Here is a tiny trained network, its code and every weight. The questions are about switching its units off for an input and a class, where a switched-off unit gives its printed mean instead of its output.

import numpy as np


def w(rows, s, z=0):
    codes = np.array(rows[::2]) - 128.0
    scale = np.full(codes.shape[1], s)
    scale[-1] = z or s
    return codes * scale


def norm(h):
    return h / np.sqrt((h * h).mean(-1, keepdims=True) + 1e-5)


def f(y):
    return np.maximum(y, 0)


def log_softmax(a):
    a = a - a.max(-1, keepdims=True)
    return a - np.log(np.exp(a).sum(-1, keepdims=True))


def net(x, mask):
    res = np.array(x, float).reshape(1, 4) / 4 @ E
    u = 0
    for l in range(2):
        y = f(norm(res) @ A[l][:, :-1].T + A[l][:, -1])
        res = res + np.where(mask[u : u + 10], y, B[l][:, -1]) @ B[l][:, :-1]
        u += 10
    return log_softmax(norm(res)[-1] @ U[:, :-1].T + U[:, -1])


A, B = {}, {}
E = w([
[141,109,57,117,209,165,221],'x0',
[180,133,124,31,209,72,107],'x1',
[127,131,129,131,133,129,127],'x2',
[185,156,153,147,176,17,252],'x3',
],0.014)
A[0] = w([
[80,91,220,119,168,85,128,66],'0.n0',
[111,107,187,162,125,24,123,113],'0.n1',
[128,106,35,174,89,199,184,48],'0.n2',
[136,32,104,48,174,190,105,6],'0.n3',
[142,92,70,90,158,246,111,30],'0.n4',
[72,119,86,73,97,153,63,149],'0.n5',
[107,126,143,98,156,92,50,11],'0.n6',
[154,110,157,7,200,102,77,130],'0.n7',
[81,26,80,141,124,218,55,122],'0.n8',
[88,151,148,113,134,212,68,141],'0.n9',
],0.011)
B[0] = w([
[131,133,124,97,67,104,155,144],'0.n0',
[103,221,132,123,54,112,125,201],'0.n1',
[102,30,162,170,176,137,154,174],'0.n2',
[66,213,87,189,166,150,16,158],'0.n3',
[81,234,122,65,209,154,84,173],'0.n4',
[170,38,157,199,132,148,128,220],'0.n5',
[246,24,165,164,128,142,133,140],'0.n6',
[240,146,85,48,106,118,110,254],'0.n7',
[82,107,186,50,168,123,182,241],'0.n8',
[192,76,149,116,138,152,138,214],'0.n9',
],0.013,0.0091)
A[1] = w([
[114,63,203,132,122,171,138,61],'1.n0',
[49,97,141,248,100,120,202,186],'1.n1',
[10,149,166,168,106,90,104,24],'1.n2',
[108,129,57,101,170,169,224,129],'1.n3',
[145,79,198,76,173,113,154,210],'1.n4',
[150,54,124,83,119,170,60,52],'1.n5',
[110,219,46,83,158,169,65,31],'1.n6',
[181,132,102,107,147,97,93,201],'1.n7',
[206,77,100,87,101,140,151,3],'1.n8',
[14,108,203,210,125,204,126,166],'1.n9',
],0.017,0.0074)
B[1] = w([
[164,201,133,86,132,100,156,198],'1.n0',
[69,78,62,195,84,194,62,228],'1.n1',
[99,192,48,171,99,126,103,145],'1.n2',
[131,24,149,84,250,162,116,199],'1.n3',
[111,153,89,185,43,115,117,253],'1.n4',
[106,103,65,215,114,186,84,192],'1.n5',
[32,223,105,193,148,101,139,159],'1.n6',
[87,131,188,133,150,189,120,215],'1.n7',
[120,51,173,126,126,92,175,170],'1.n8',
[188,168,185,44,180,40,174,227],'1.n9',
],0.017,0.015)
U = w([
[216,238,211,57,11,43,170,235],'0',
[159,68,207,23,241,90,225,235],'1',
[203,50,144,174,48,241,20,123],'2',
[33,247,43,174,238,221,46,2],'3',
[29,215,19,231,8,82,89,75],'4',
[43,4,24,227,157,170,137,16],'5',
],0.025,0.0069)

Each question gives the input, the list of numbers given to net, and the class t.
The units are the neurons (one row each of A and B). Each row of codes is followed by its name. A weight is (code - 128) times the scale printed after its matrix; where a second scale follows, it is the last column's (A, B and U).
mask holds one flag per neuron, layer by layer. A switched-off neuron (its flag False) gives its mean, the last column of its row in B, instead of its output. The means were averaged over made-up inputs and are rounded, as every weight is.
A unit's drop is (log p(t) with every unit on - log p(t) with that unit switched off) / (log p(t) with every unit on - log p(t) with every unit switched off).
The circuit of an input: a set's keep is (log p(t) with only the set's units on - log p(t) with every unit switched off) / (log p(t) with every unit on - log p(t) with every unit switched off). Starting from the 12 units with the biggest drops (on a tie, the unit counted first), units are removed one at a time, each time the one whose removal leaves the highest keep (on an exact tie, the one counted first), for as long as the keep stays at least 0.8.
circuit, biggest first: the units of the circuit, biggest drop first
unit that matters most: the unit with the biggest drop
top k neurons in layer l: the k neurons of layer l with the biggest drops, biggest first
drop of u: that unit's drop, to one decimal
input [4,-7,8,0], class 1: circuit, biggest first -> [1.n9]
input [-6,1,0,2], class 0: top 3 neurons in layer 1 -> [1.n1, 1.n5, 1.n4]
input [1,4,5,-7], class 3: top 3 neurons in layer 0 -> [0.n3, 0.n4, 0.n2]
input [-6,-2,-6,0], class 0: circuit, biggest first -> [0.n7, 1.n9]
input [0,-7,-6,4], class 4: top 2 neurons in layer 1 -> [1.n1, 1.n2]
input [-2,-4,-5,-3], class 0: top 2 neurons in layer 1 -> [1.n9, 1.n0]
input [-1,-5,0,1], class 4: top 2 neurons in layer 1 -> [1.n1, 1.n2]
input [-7,0,8,-5], class 0: top 2 neurons in layer 0 -> [0.n7, 0.n8]
input [8,4,-7,0], class 3: top 2 neurons in layer 1 -> [1.n6, 1.n9]
input [-2,-1,-1,-6], class 0: top 2 neurons in layer 1 -> [1.n0, 1.n9]
input [0,-6,4,-3], class 0: top 4 neurons in layer 1 -> [1.n9, 1.n0, 1.n4, 1.n3]
input [3,-8,-1,-3], class 1: drop of 1.n9 -> 0.9
input [-4,2,5,1], class 0: drop of 1.n1 -> 0.3
input [-8,-4,2,2], class 4: drop of 1.n2 -> 0.8
input [1,-5,7,8], class 5: unit that matters most -> 1.n4
